Here is a tiny trained network, its code and every weight. The questions are about switching its units off for an input and a target symbol, where a switched-off unit gives its printed mean instead of its output.

import numpy as np


def w(rows, s, z=0):
    codes = np.array(rows[::2]) - 128.0
    scale = np.full(codes.shape[1], s)
    scale[-1] = z or s
    return codes * scale


def f(y):
    return np.maximum(y, 0)


def softmax(a):
    e = np.exp(a - a.max(-1, keepdims=True))
    return e / e.sum(-1, keepdims=True)


def log_softmax(a):
    a = a - a.max(-1, keepdims=True)
    return a - np.log(np.exp(a).sum(-1, keepdims=True))


def net(x, mask):
    ids = ['ΓΛΣαεθπτφψ'.index(c) for c in x.split()]
    T = len(ids)
    res = E[ids] + P[:T]
    u = 0
    for l in range(2):
        q, k, v = (res @ M[l].T for M in (Q, K, V))
        z = softmax(np.where(np.tri(T) > 0, q @ k.T / 3**0.5, -1e9)) @ v
        res = res + np.where(mask[u], z, O[l][:, -1]) @ O[l][:, :-1]
        u += 1
        y = f(res @ A[l][:, :-1].T + A[l][:, -1])
        res = res + np.where(mask[u : u + 8], y, B[l][:, -1]) @ B[l][:, :-1]
        u += 8
    return log_softmax(res[-1] @ U[:, :-1].T + U[:, -1])


Q, K, V, O, A, B = {}, {}, {}, {}, {}, {}
E = w([
[86,169,63,152,140,59,115,165,97,147,123],'Γ',
[78,100,113,104,121,84,95,145,166,168,127],'Λ',
[90,102,71,134,121,88,115,160,149,183,141],'Σ',
[108,127,126,104,79,71,75,148,141,160,118],'α',
[149,195,93,66,207,185,157,95,132,105,156],'ε',
[206,137,186,103,158,163,85,99,132,101,151],'θ',
[62,159,124,113,129,64,92,137,150,106,86],'π',
[123,150,189,59,171,206,165,143,212,149,145],'τ',
[121,38,158,120,179,163,190,168,100,165,89],'φ',
[136,184,159,97,139,42,254,88,137,136,68],'ψ',
],0.015)
P = w([
[211,63,136,10,127,139,86,218,91,254,210],'0',
[105,190,114,133,121,147,107,168,65,120,205],'1',
[107,174,127,152,138,113,110,174,54,104,190],'2',
[132,146,116,127,124,128,119,142,77,125,158],'3',
[114,119,114,117,136,131,118,147,97,105,151],'4',
[113,136,115,123,152,105,121,124,98,79,133],'5',
[116,126,113,138,154,106,108,125,112,73,120],'6',
[117,107,97,130,170,104,123,105,135,80,108],'7',
[111,93,102,142,171,114,123,109,140,64,92],'8',
[101,108,103,161,182,102,118,95,153,59,72],'9',
[96,91,106,163,186,95,129,97,164,60,58],'10',
[98,90,92,166,202,108,124,82,178,45,53],'11',
],0.0079)
Q[0] = w([
[23,128,122,255,23,53,60,174,56,238,170],'L0H1',
[239,107,127,110,95,193,200,55,93,123,79],'L0H1',
[218,161,220,15,244,225,120,74,102,75,175],'L0H1',
],0.0095)
K[0] = w([
[84,166,134,81,71,111,120,168,38,201,242],'L0H1',
[109,199,54,248,61,147,176,43,178,22,92],'L0H1',
[122,59,141,160,142,115,165,134,185,78,1],'L0H1',
],0.0089)
V[0] = w([
[204,240,87,86,113,17,196,113,101,87,104],'L0H1',
[151,31,32,198,165,166,230,198,79,168,225],'L0H1',
[2,140,58,137,188,125,149,158,194,108,142],'L0H1',
],0.0053)
O[0] = w([
[102,215,189,146,98,113,130,3,69,183,73,4],'L0H1',
[238,118,98,39,91,135,122,191,74,168,16,254],'L0H1',
[60,145,125,84,149,253,123,135,124,76,89,155],'L0H1',
],0.0078,0.00062)
A[0] = w([
[65,143,195,219,92,255,104,85,64,112,246,2],'L0N1',
[157,100,189,106,205,114,211,108,147,121,152,175],'L0N2',
[103,150,106,127,210,83,128,148,90,222,178,226],'L0N3',
[16,97,34,145,141,124,87,100,173,92,105,168],'L0N4',
[75,205,166,170,167,145,162,97,96,142,176,103],'L0N5',
[183,175,105,105,44,109,86,149,144,124,165,65],'L0N6',
[94,102,135,104,96,45,70,88,134,108,117,83],'L0N7',
[186,82,192,159,114,71,46,107,218,112,161,163],'L0N8',
],0.007,0.0049)
B[0] = w([
[178,145,58,84,107,12,238,206,176,68,98,145],'L0N1',
[164,110,101,141,175,254,219,145,142,132,103,163],'L0N2',
[108,146,216,101,3,139,113,89,120,70,141,229],'L0N3',
[147,237,125,162,75,94,78,159,62,144,138,255],'L0N4',
[213,49,95,79,88,140,124,102,189,134,98,173],'L0N5',
[128,82,27,154,173,66,206,104,108,197,165,146],'L0N6',
[115,124,104,182,79,145,168,164,93,115,168,188],'L0N7',
[85,113,98,188,61,196,100,137,101,114,214,178],'L0N8',
],0.0068,0.0083)
Q[1] = w([
[75,150,129,126,1,40,31,192,100,141,125],'L1H1',
[123,188,142,103,61,171,141,162,122,119,151],'L1H1',
[168,61,209,89,180,181,199,108,101,132,66],'L1H1',
],0.0099)
K[1] = w([
[186,115,194,32,39,156,118,127,60,160,196],'L1H1',
[115,94,254,103,148,151,148,139,165,176,104],'L1H1',
[83,119,63,178,166,121,179,77,123,128,35],'L1H1',
],0.0085)
V[1] = w([
[12,155,191,176,104,29,214,58,88,116,50],'L1H1',
[182,174,66,150,99,91,140,149,2,141,140],'L1H1',
[55,24,48,138,92,39,103,123,150,177,165],'L1H1',
],0.0067)
O[1] = w([
[160,124,88,90,91,97,129,149,15,137,184,1],'L1H1',
[1,53,38,132,197,171,164,45,79,124,161,171],'L1H1',
[204,161,95,215,101,233,179,100,117,145,138,199],'L1H1',
],0.009,0.0079)
A[1] = w([
[111,96,50,144,167,188,129,15,94,141,106,126],'L1N1',
[87,72,145,108,140,30,92,124,148,157,88,117],'L1N2',
[32,102,71,96,199,120,119,102,83,125,149,101],'L1N3',
[121,118,119,161,87,77,4,142,129,121,173,149],'L1N4',
[191,183,146,223,249,91,107,141,102,254,140,3],'L1N5',
[141,74,148,48,147,73,38,135,115,112,109,136],'L1N6',
[181,145,181,105,132,116,162,109,226,125,99,118],'L1N7',
[144,83,145,65,158,79,93,220,62,112,170,102],'L1N8',
],0.008,0.014)
B[1] = w([
[134,109,166,111,154,105,124,148,125,131,142,254],'L1N1',
[152,144,99,115,133,149,128,106,116,111,157,203],'L1N2',
[160,97,139,123,103,133,95,94,150,130,89,173],'L1N3',
[127,144,138,107,148,129,161,150,115,145,123,245],'L1N4',
[183,80,157,8,101,180,73,100,104,166,97,128],'L1N5',
[133,149,172,137,130,134,140,109,140,145,143,208],'L1N6',
[141,113,112,124,116,97,112,130,107,130,167,233],'L1N7',
[139,127,108,166,132,106,172,126,152,108,118,160],'L1N8',
],0.018,0.0076)
U = w([
[110,89,142,141,84,85,79,129,88,123,114,157],'Γ',
[171,155,118,160,13,163,114,134,166,118,84,151],'Λ',
[139,145,155,88,223,153,207,205,138,161,82,190],'Σ',
[142,127,136,177,183,151,106,86,64,73,238,67],'α',
[102,197,142,88,149,177,127,71,147,140,143,68],'ε',
[24,123,143,150,76,74,158,126,178,122,132,53],'θ',
[51,174,71,78,111,125,126,187,73,162,148,254],'π',
[142,149,150,141,130,67,91,164,135,130,165,59],'τ',
[87,102,3,94,113,117,136,113,133,19,191,141],'φ',
[137,137,117,141,98,70,193,107,138,135,124,72],'ψ',
],0.0062,0.0045)

Each question gives the input, a string of symbols that net reads in full, and the target symbol t.
The units are the heads (3 rows each of Q, K, V and O) and the neurons (one row each of A and B). Each row of codes is followed by its name. A weight is (code - 128) times the scale printed after its matrix; where a second scale follows, it is the last column's (O, A, B and U).
mask holds one flag per unit, layer by layer, with each layer's heads first. A switched-off unit (its flag False) gives its mean, the last column of its rows in O or B, instead of its output. The means were averaged over made-up inputs and are rounded, as every weight is.
A unit's drop is (log p(t) with every unit on - log p(t) with that unit switched off) / (log p(t) with every unit on - log p(t) with every unit switched off).
The circuit of an input: a set's keep is (log p(t) with only the set's units on - log p(t) with every unit switched off) / (log p(t) with every unit on - log p(t) with every unit switched off). Starting from the 12 units with the biggest drops (on a tie, the unit counted first), units are removed one at a time, each time the one whose removal leaves the highest keep (on an exact tie, the one counted first), for as long as the keep stays at least 0.8.
circuit, biggest first: the units of the circuit, biggest drop first
most important unit: the unit with the biggest drop
k most important neurons: the k neurons with the biggest drops, biggest first
k most important neurons of layer l: the k neurons of layer l with the biggest drops, biggest first
input α Λ θ π Λ Γ Λ, target α: circuit, biggest first : (L1H1; L0H1; L1N1; L0N8)
input α ψ π ε ε π Σ π Λ, target α: circuit, biggest first : (L1H1; L0H1; L0N6; L1N1)
input π τ α π π α ψ ψ θ, target ψ: 2 most important neurons : (L1N8; L0N1)
input Σ π ψ Λ θ π φ θ Γ, target Σ: most important unit : L0H1
input Σ φ ψ Γ π Λ Λ π φ θ Σ, target Σ: circuit, biggest first : (L0H1; L1H1; L1N1)
input α ε π α φ ψ Σ θ, target ψ: 4 most important neurons : (L0N4; L1N8; L0N2; L0N1)
input Γ ε Λ Λ α θ Σ, target Γ: circuit, biggest first : (L1H1; L0H1; L1N3; L1N1)
input Σ ε Γ π Σ π Γ Γ Σ π, target Σ: circuit, biggest first : (L0H1; L1H1; L1N1)
input Γ π Σ τ π Σ π Λ, target Γ: circuit, biggest first : (L1H1; L1N3; L0H1; L1N1)
input Γ π Γ Λ π π ε, target φ: circuit, biggest first : (L0H1; L0N1; L1H1)
input τ Γ Γ θ Λ φ π Λ π Σ Σ, target τ: 2 most important neurons of layer 0 : (L0N4; L0N2)
input Σ π Σ Λ, target Σ: 3 most important neurons of layer 0 : (L0N6; L0N4; L0N5)
input π θ π π α Λ ε Σ, target π: 2 most important neurons of layer 0 : (L0N4; L0N3)
input Λ Γ ε Γ ψ Λ π, target Λ: 2 most important neurons : (L0N4; L1N1)
input α θ α, target α: circuit, biggest first : (L1H1; L0N6; L0H1; L1N1)
input π Λ π α Σ Γ Λ π π, target π: 2 most important neurons : (L0N4; L1N4)
input α π π θ Σ π Λ ε α Σ, target α: circuit, biggest first : (L1H1; L0H1; L0N6; L1N1)
input φ Λ Λ π ε φ Λ α π Λ π, target φ: 2 most important neurons : (L1N2; L1N7)
input α π Σ π Γ, target α: circuit, biggest first : (L1H1; L0N6; L0H1)
input φ Λ π Γ ε Λ, target φ: 3 most important neurons : (L1N2; L1N7; L0N4)
input π Σ ε θ Λ τ φ ε ε α, target π: 2 most important neurons : (L0N4; L0N3)
input θ π θ Λ Γ Σ ε Λ π Σ, target θ: circuit, biggest first : (L1H1)
input π Σ α Λ ψ π ε, target ψ: 2 most important neurons of layer 1 : (L1N8; L1N6)
